Below is a small trained network, with its code and all its weights. Each question gives an input and a target symbol and asks what happens when units are switched off, that is, made to give their printed mean instead of their output.

import numpy as np


def w(rows, s, z=0):
    codes = np.array(rows[::2]) - 128.0
    scale = np.full(codes.shape[1], s)
    scale[-1] = z or s
    return codes * scale


def f(y):
    return np.maximum(y, 0)


def softmax(a):
    e = np.exp(a - a.max(-1, keepdims=True))
    return e / e.sum(-1, keepdims=True)


def log_softmax(a):
    a = a - a.max(-1, keepdims=True)
    return a - np.log(np.exp(a).sum(-1, keepdims=True))


def net(x, mask):
    ids = ['αδθμπτφω'.index(c) for c in x.split()]
    T = len(ids)
    res = E[ids] + P[:T]
    r = res
    for j in range(3):
        rows = slice(3 * j, 3 * j + 3)
        q, k, v = (r @ M[0][rows].T for M in (Q, K, V))
        z = softmax(np.where(np.tri(T) > 0, q @ k.T / 3**0.5, -1e9)) @ v
        o = O[0][rows]
        res = res + np.where(mask[j], z, o[:, -1]) @ o[:, :-1]
    y = f(res @ A[0][:, :-1].T + A[0][:, -1])
    res = res + np.where(mask[3:19], y, B[0][:, -1]) @ B[0][:, :-1]
    return log_softmax(res[-1] @ U[:, :-1].T + U[:, -1])


Q, K, V, O, A, B = {}, {}, {}, {}, {}, {}
E = w([
[134,118,160,166,88],'α',
[132,115,160,172,91],'δ',
[144,126,170,166,80],'θ',
[142,93,130,176,76],'μ',
[69,145,110,90,81],'π',
[148,174,167,64,47],'τ',
[193,104,107,87,51],'φ',
[43,137,253,90,197],'ω',
],0.011)
P = w([
[80,47,214,77,69],'0',
[67,149,160,159,1],'1',
[169,60,181,94,141],'2',
[90,181,127,164,29],'3',
[188,93,144,108,175],'4',
[114,207,87,156,64],'5',
[193,143,103,108,196],'6',
[163,223,85,175,36],'7',
],0.0073)
Q[0] = w([
[165,61,128,96,173],'H1',
[146,153,127,176,64],'H1',
[125,217,118,202,3],'H1',
[116,113,87,94,158],'H2',
[151,89,96,90,168],'H2',
[141,200,108,185,65],'H2',
[117,102,120,117,233],'H3',
[119,142,108,166,30],'H3',
[177,145,112,196,27],'H3',
],0.014)
K[0] = w([
[140,56,124,118,55],'H1',
[148,222,106,144,156],'H1',
[133,205,104,158,182],'H1',
[129,62,242,164,171],'H2',
[62,126,254,206,146],'H2',
[151,168,71,107,163],'H2',
[67,73,224,171,149],'H3',
[169,186,52,71,136],'H3',
[168,179,33,103,172],'H3',
],0.0096)
V[0] = w([
[106,131,174,92,172],'H1',
[83,118,165,111,150],'H1',
[138,147,77,187,96],'H1',
[180,130,102,86,71],'H2',
[86,122,91,146,165],'H2',
[133,124,189,166,135],'H2',
[40,161,131,106,146],'H3',
[101,144,87,8,101],'H3',
[115,177,205,58,117],'H3',
],0.011)
O[0] = w([
[87,65,255,88,200,103],'H1',
[69,110,183,78,199,155],'H1',
[128,170,8,202,26,120],'H1',
[131,110,100,32,103,233],'H2',
[93,137,128,201,102,4],'H2',
[229,84,189,171,242,175],'H2',
[90,244,74,219,184,93],'H3',
[63,247,61,51,142,176],'H3',
[217,248,87,79,235,239],'H3',
],0.0066,0.0042)
A[0] = w([
[232,77,158,124,114,239],'N1',
[185,44,126,253,81,176],'N2',
[34,199,119,114,94,140],'N3',
[151,128,173,94,222,76],'N4',
[44,160,75,122,30,92],'N5',
[140,134,155,122,122,239],'N6',
[186,81,176,107,146,218],'N7',
[143,140,153,135,117,254],'N8',
[134,145,158,100,136,211],'N9',
[89,216,34,98,103,106],'N10',
[49,110,77,254,50,157],'N11',
[167,120,86,119,101,182],'N12',
[70,135,179,107,93,185],'N13',
[145,150,146,98,131,246],'N14',
[132,110,171,104,206,59],'N15',
[130,218,76,221,151,174],'N16',
],0.0063,0.0039)
B[0] = w([
[66,164,167,74,186,255],'N1',
[198,249,184,131,147,194],'N2',
[123,60,57,137,142,184],'N3',
[148,116,111,157,31,197],'N4',
[135,64,38,150,63,194],'N5',
[90,98,117,94,154,213],'N6',
[86,107,105,118,180,233],'N7',
[75,85,128,89,178,216],'N8',
[104,90,135,91,133,211],'N9',
[191,80,36,164,169,213],'N10',
[20,189,175,208,14,168],'N11',
[166,155,132,110,154,201],'N12',
[74,88,153,104,78,176],'N13',
[108,95,126,83,147,238],'N14',
[180,122,79,201,27,177],'N15',
[120,231,77,248,253,165],'N16',
],0.0064,0.0065)
U = w([
[6,93,161,57,207,232],'α',
[253,139,93,121,238,156],'δ',
[190,203,169,131,145,113],'θ',
[67,103,92,207,144,123],'μ',
[169,1,99,112,16,79],'π',
[103,165,153,138,106,50],'τ',
[111,133,139,126,111,2],'φ',
[122,197,178,127,15,122],'ω',
],0.0066,0.0046)

Each question gives the input, a string of symbols that net reads in full, and the target symbol t.
The units are the heads (3 rows each of Q, K, V and O) and the neurons (one row each of A and B). Each row of codes is followed by its name. A weight is (code - 128) times the scale printed after its matrix; where a second scale follows, it is the last column's (O, A, B and U).
mask holds one flag per unit, heads first, then neurons. A switched-off unit (its flag False) gives its mean, the last column of its rows in O or B, instead of its output. The means were averaged over made-up inputs and are rounded, as every weight is.
A unit's drop is (log p(t) with every unit on - log p(t) with that unit switched off) / (log p(t) with every unit on - log p(t) with every unit switched off).
The circuit of an input: a set's keep is (log p(t) with only the set's units on - log p(t) with every unit switched off) / (log p(t) with every unit on - log p(t) with every unit switched off). Starting from the 12 units with the biggest drops (on a tie, the unit counted first), units are removed one at a time, each time the one whose removal leaves the highest keep (on an exact tie, the one counted first), for as long as the keep stays at least 0.8.
circuit, biggest first: the units of the circuit, biggest drop first
unit that matters most: the unit with the biggest drop
top k neurons: the k neurons with the biggest drops, biggest first
which heads matter: for each layer, one digit per head in row order, 1 if its drop is at least 0.15 and else 0, layers parted by /
input φ φ α τ, target π: circuit, biggest first => (H2, N5, N10, H1)
input θ ω θ δ θ φ φ δ, target π: circuit, biggest first => (H2, H3, N5, H1)
input θ θ φ δ φ δ δ τ, target δ: unit that matters most => N10
input θ τ ω φ μ π φ α, target π: circuit, biggest first => (H3, H2, N5, H1)
input ω π μ μ μ μ, target ω: circuit, biggest first => (H3, N11, H1, N2)
input φ μ π τ μ τ θ δ, target δ: circuit, biggest first => (H3, N10, N16, H1)
input μ α μ φ μ θ, target π: circuit, biggest first => (H3, N5, H1)
input π φ δ μ, target π: top 3 neurons => (N5, N10, N1)
input α μ α α, target ω: circuit, biggest first => (H3, H1, N11, N2)
input φ δ φ θ, target π: circuit, biggest first => (H1, H3, H2, N5)
input φ π μ μ, target μ: circuit, biggest first => (H1, N16, N11, N10)
input α π δ θ π δ, target μ: which heads matter => 111
input μ α ω μ π μ ω, target δ: which heads matter => 011
input φ δ ω α τ α, target δ: which heads matter => 101
input π α π α, target μ: which heads matter => 111
input τ φ δ μ, target π: unit that matters most => H2
input μ μ α τ θ τ, target δ: circuit, biggest first => (H3, N10, N16)
input π δ α μ ω τ δ π, target δ: top 3 neurons => (N10, N16, N11)
input δ μ δ α φ π δ θ, target μ: which heads matter => 110
input δ ω τ θ, target α: top neuron => (N2)
